[-55, 7, 32, -25, -37, 10, -36, 16, 36, -32] : peb
[-55, 32, 7, 10, -36, -25, 16, -37, 8, 14] : dofo
[31, 4, 0, 11, 3, -29, -29, 10, 16, 3] : nutam
at: [-55, 7, 32, -25, -37]
peb, 1
at: [-25, -37, 10, -36, 16]
peb, 4
at: [0, 11, 3, -29, -29, 10, 16, 3]
nutam, 3
at: [-37, 8, 14]
dofo, 8
at: [7, 10, -36, -25, 16, -37]
dofo, 3

[28, -25, 2, -41, 38, 4, 30] -> sofu
[51, 32, 0, 43, 20, 4, 0] -> Det
[43, -19, 3, -19, 54, 4, 19] -> lanor
at: [28, -25, 2, -41, 38, 4]
sofu, 1

[19, -2, 3, 2, -7, -5, -1, 22, -3, 3, -1, -7, -5, -7, 4, -6, -2, -8, -7, -6, -7, 2, -2, -3, 3, 3, -1, -3, -7, 2] : tufan
[32, 0, -9, -28, 7, 5, -1, -26, 16, 17, -1, 8, 3, 4, -5, 3, 16, 8, 6, 7, 6, 16, -2, -50, 53, 54, 0, -10, -38, 46] : donuf
[-9, -1, -8, -9, 15, 10, -1, -4, 0, -10, 16, 15, 15, 15, 16, 15, 2, 17, 17, 12, 16, -8, -1, 19, -12, -12, -1, 8, 15, -9] : Gil
[48, -3, 35, 36, -38, -25, -1, 40, 4, 36, -32, -39, -39, -40, -25, -39, 1, -44, -43, -31, -42, 31, -3, -43, 39, 39, 0, -15, -38, 33] : zirom
[32, -3, 32, 32, -27, -18, -1, 24, 7, 31, -25, -28, -29, -30, -20, -29, -43, -44, -31, 1, -42, 27, -2, -33, 34, 34, 0, -9, -28, 29] : Zuvat
[-18, -1, 21, 20, 7, 5, -1, -26, 16, 17, -1, 8, 3, 4, -5, 3, 16, 8, 6, 7, 6, 16, -1, 0, 16, 16, -1, 11, 6, 17] : sekiz
at: [1, -44, -43, -31, -42]
zirom, 17
find: [-9, -1, -8, -9, 15, 10, -1, -4, 0, -10, 16, 15, 15, 15, 16, 15, 2, 17, 17, 12, 16, -8, -1, 19, -12, -12, -1, 8, 15, -9]
Gil
find: [32, 0, -9, -28, 7, 5, -1, -26, 16, 17, -1, 8, 3, 4, -5, 3, 16, 8, 6, 7, 6, 16, -2, -50, 53, 54, 0, -10, -38, 46]
donuf
at: [34, 0, -9, -28]
Zuvat, 26
at: [16, 16, -1, 11]
sekiz, 25
at: [-39, -39, -40]
zirom, 12
at: [16, 15, 15, 15, 16, 15, 2, 17, 17]
Gil, 11

[9, -27, 36, -10, 13] -> dape
[9, -10, 36, -27, 52] -> deto
[9, -10, 36, -27, -33] -> bevu
[9, -10, 36, -27, -23] -> ran
find: [9, -10, 36, -27, 52]
deto
find: [9, -10, 36, -27, -33]
bevu

[-31, -32, -1, 49, -33, -38] -> Turer
[-37, -4, -5, 27, 15, 52] -> rer
[-1, 51, 27, 15, 52, 41] -> zif
at: [-4, -5, 27, 15, 52]
rer, 2
at: [-1, 49]
Turer, 3
at: [-4, -5]
rer, 2

[-23, 38, 37, -2, 12, 10, 10, 6]  tokol
[-31, -3, 16, -24, 43, 2, 15, 2]  Misa
[3, -22, 36, -15, 15, 17, -2, -18]  tafo
[17, -16, -3, -5, -18, 13, -6, 8]  Zofet
[22, 13, -28, 4, 27, 8, 3, -20]  Gup
[23, -17, -23, -4, 45, -8, 20, -9]  milez
[-19, -2, -7, 8, -29, -17, 35, 7]  nal
[6, -12, 22, -15, -18, -1, -40, 13]  vapo
[-22, 3, 36, 17, -2, -15, 15, 14]  guf
[-2, -13, -8, 11, 17, 4, 36, 8]  Fimin
at: [3, -20]
Gup, 7
at: [3, -22, 36, -15, 15, 17, -2]
tafo, 1
at: [-17, -23, -4, 45, -8, 20, -9]
milez, 2
at: [15, 17, -2, -18]
tafo, 5
at: [-4, 45, -8, 20]
milez, 4
at: [-17, -23, -4]
milez, 2

[21, -13, 35, -25, 5, 4, 21, -16, 21, 2, -10, -24] -> Sofug
[30, -24, 48, -24, -10, 12, 16, -14, 12, -6, 0, 14] -> noku
[-24, -10, 12, 16, -15, 4, 21, 0, 10, 7, -7, -27] -> kosof
at: [-24, -10, 12, 16, -14, 12]
noku, 4
find: [21, -13, 35, -25, 5, 4, 21, -16, 21, 2, -10, -24]
Sofug
at: [21, 0, 10, 7, -7, -27]
kosof, 7
at: [21, -13, 35, -25]
Sofug, 1
at: [-24, -10, 12, 16, -14, 12, -6, 0]
noku, 4
at: [12, 16, -15]
kosof, 3
at: [21, -16, 21, 2, -10]
Sofug, 7

[-7, -7, -18, -37, -9, 33, -3, -20, -10, -7, 4, -16, -9] = tubo
[3, 8, -5, -25, 42, -12, 7, -26, 25, 29, -4, -18, 12] = Boke
[29, 44, -12, -24, 34, 8, 39, -2, 19, 20, -18, -27, 54] = Pem
[-12, 55, 52, -10, 48, 22, 56, -54, 23, 53, -38, 8, -6] = gak
[28, -16, -29, 27, 2, -13, 4, -23, 1, 2, -18, -20, 27] = zed
[31, -20, -3, 7, -19, 16, -2, -4, -33, 45, -43, -1, -38] = ranot
[1, -45, -1, 11, -24, 2, -36, 29, -21, -43, -1, 45, -55] = Dabo
at: [-43, -1, 45]
Dabo, 10
at: [16, -2, -4, -33, 45, -43, -1]
ranot, 6

[-1, 5, 17, 27, 15, 4, -13, 22, 9]  fiviv
[-22, 42, 13, -38, -30, -10, 15, 22, -44]  Mizip
[-18, -22, -18, 13, -38, -28, -10, 25, 32]  zev
[-18, -22, 42, 13, -38, -28, -10, 25, 32]  lop
[-15, -24, -39, -20, -38, -41, 15, -6, 35]  mef
at: [27, 15, 4, -13, 22]
fiviv, 4
at: [-22, 42, 13, -38, -28, -10]
lop, 2
at: [5, 17, 27, 15, 4, -13, 22, 9]
fiviv, 2
at: [17, 27, 15, 4]
fiviv, 3

[5, 1, 4, -10, 7, 2] : fak
[1, 1, 4, -10, 7, 2] : lat
[21, -5, 8, 20, -4, -14] : libut
[1, 25, 54, -34, 27, 12] : lifar
[4, 3, 8, -7, 8, -12] : Dabi
[11, 3, 5, -9, 5, 4] : godid
[-17, 39, -17, -9, -11, -4] : lugek
[3, -11, -1, 25, 17, 9] : bep
[1, 25, -1, -11, -6, 0] : Gikuv
at: [-11, -1, 25]
bep, 2
at: [-34, 27, 12]
lifar, 4
at: [39, -17, -9, -11, -4]
lugek, 2
find: [1, 25, -1, -11, -6, 0]
Gikuv
find: [1, 1, 4, -10, 7, 2]
lat
at: [-1, -11, -6, 0]
Gikuv, 3
at: [3, -11, -1]
bep, 1

[5, 20, 17, 12, 9, 14, -44, -20, 35, -13, 3, -8, 12, 3, 26, -15, -10, -19, -17, -4, 27, -5, -21, -3, -35, -23, -20] : Midap
[24, 5, 2, -6, 15, -18, -21, -1, -43, 11, 6, 20, -5, -6, -17, 28, 24, -28, 8, 14, -15, 4, -9, 22, -19, 16, -4] : pizil
[42, -27, 1, 5, 7, 28, 2, 24, -11, -33, -45, 12, 18, 3, -5, -17, -21, 27, -3, -19, -10, -15, -5, -4, -14, 25, -8] : miz
[8, 23, -51, 7, 33, -8, 23, 29, 8, 33, 19, 32, -4, 26, -8, -5, -13, -14, -18, 4, -25, -6, -22, -11, 4, 20, 1] : Tasuv
[27, 21, -33, -3, -16, -21, -17, -8, 22, 27, 18, 16, 5, 11, -20, -11, -40, -23, 6, 24, 5, 2, -6, 14, 30, 20, -21] : goti
[8, 23, -51, 7, 33, -11, 23, 29, 8, 33, 4, 32, -4, 26, -8, -5, -13, -14, -18, 4, -25, -6, -22, -11, 4, 20, 1] : Kes
at: [24, 5, 2, -6, 14]
goti, 20
at: [-15, -10, -19, -17, -4, 27, -5, -21, -3]
Midap, 16
at: [33, -8, 23, 29, 8]
Tasuv, 5
at: [33, -11]
Kes, 5
at: [-51, 7, 33, -11, 23, 29, 8, 33, 4, 32, -4]
Kes, 3

[20, 37, -10, -35, -27, 33, -2, -38, 9]  sas
[20, -24, -33, 27, 9, 40, -2, 36, -24]  nasod
[23, 7, -11, -22, 7, 35, -46, 26, 35]  Mela
[-8, -35, 20, 20, -45, -15, -24, -35, -27]  Dafep
[25, -21, -37, 20, 11, 34, -22, 43, -8]  zufeg
[-33, -45, -13, -21, -5, -35, 20, 16, 32]  vimem
[-24, 9, 40, 20, -2, 27, -33, 36, -16]  tarir
at: [-5, -35, 20]
vimem, 5
at: [20, 11, 34, -22, 43]
zufeg, 4
at: [27, -33]
tarir, 6
at: [20, -24, -33, 27, 9, 40, -2, 36]
nasod, 1
at: [20, 37, -10, -35, -27, 33, -2, -38]
sas, 1

[-6, 1, 3, 4, 3, -3, -2, 2, -6, 3, -1, 2, 2, 4, -6, -8, -2] : volon
[1, 63, 4, 2, 1, -3, -4, 3, -6, 0, -16, 3, 4, 1, -9, -5, -14] : dobe
[0, 11, 7, 3, 6, -18, -6, 1, -1, -1, -2, 4, 6, 2, -1, -2, -13] : vazan
[3, 7, 2, 1, 1, -5, 0, 1, -2, 4, -8, 4, 2, 3, -1, -2, -3] : netal
[5, 7, 3, 4, 3, -3, -2, 2, -6, 3, -1, 1, 2, 4, -6, -8, -2] : ruf
[5, 0, 3, 2, 2, -2, -6, 2, -1, 5, -5, 1, 9, 1, -4, -16, -1] : pok
[4, 11, 3, 3, 1, -2, -1, 15, -3, 15, -8, 4, 4, 12, -2, -11, -15] : lagun
[3, 3, 8, 6, 8, -6, -1, 1, -8, 4, -5, 6, 7, 3, -1, -6, -1] : muri
at: [-6, 2]
pok, 7
at: [0, 3]
pok, 2
find: [1, 63, 4, 2, 1, -3, -4, 3, -6, 0, -16, 3, 4, 1, -9, -5, -14]
dobe
find: [5, 7, 3, 4, 3, -3, -2, 2, -6, 3, -1, 1, 2, 4, -6, -8, -2]
ruf
at: [7, 2, 1, 1, -5]
netal, 2

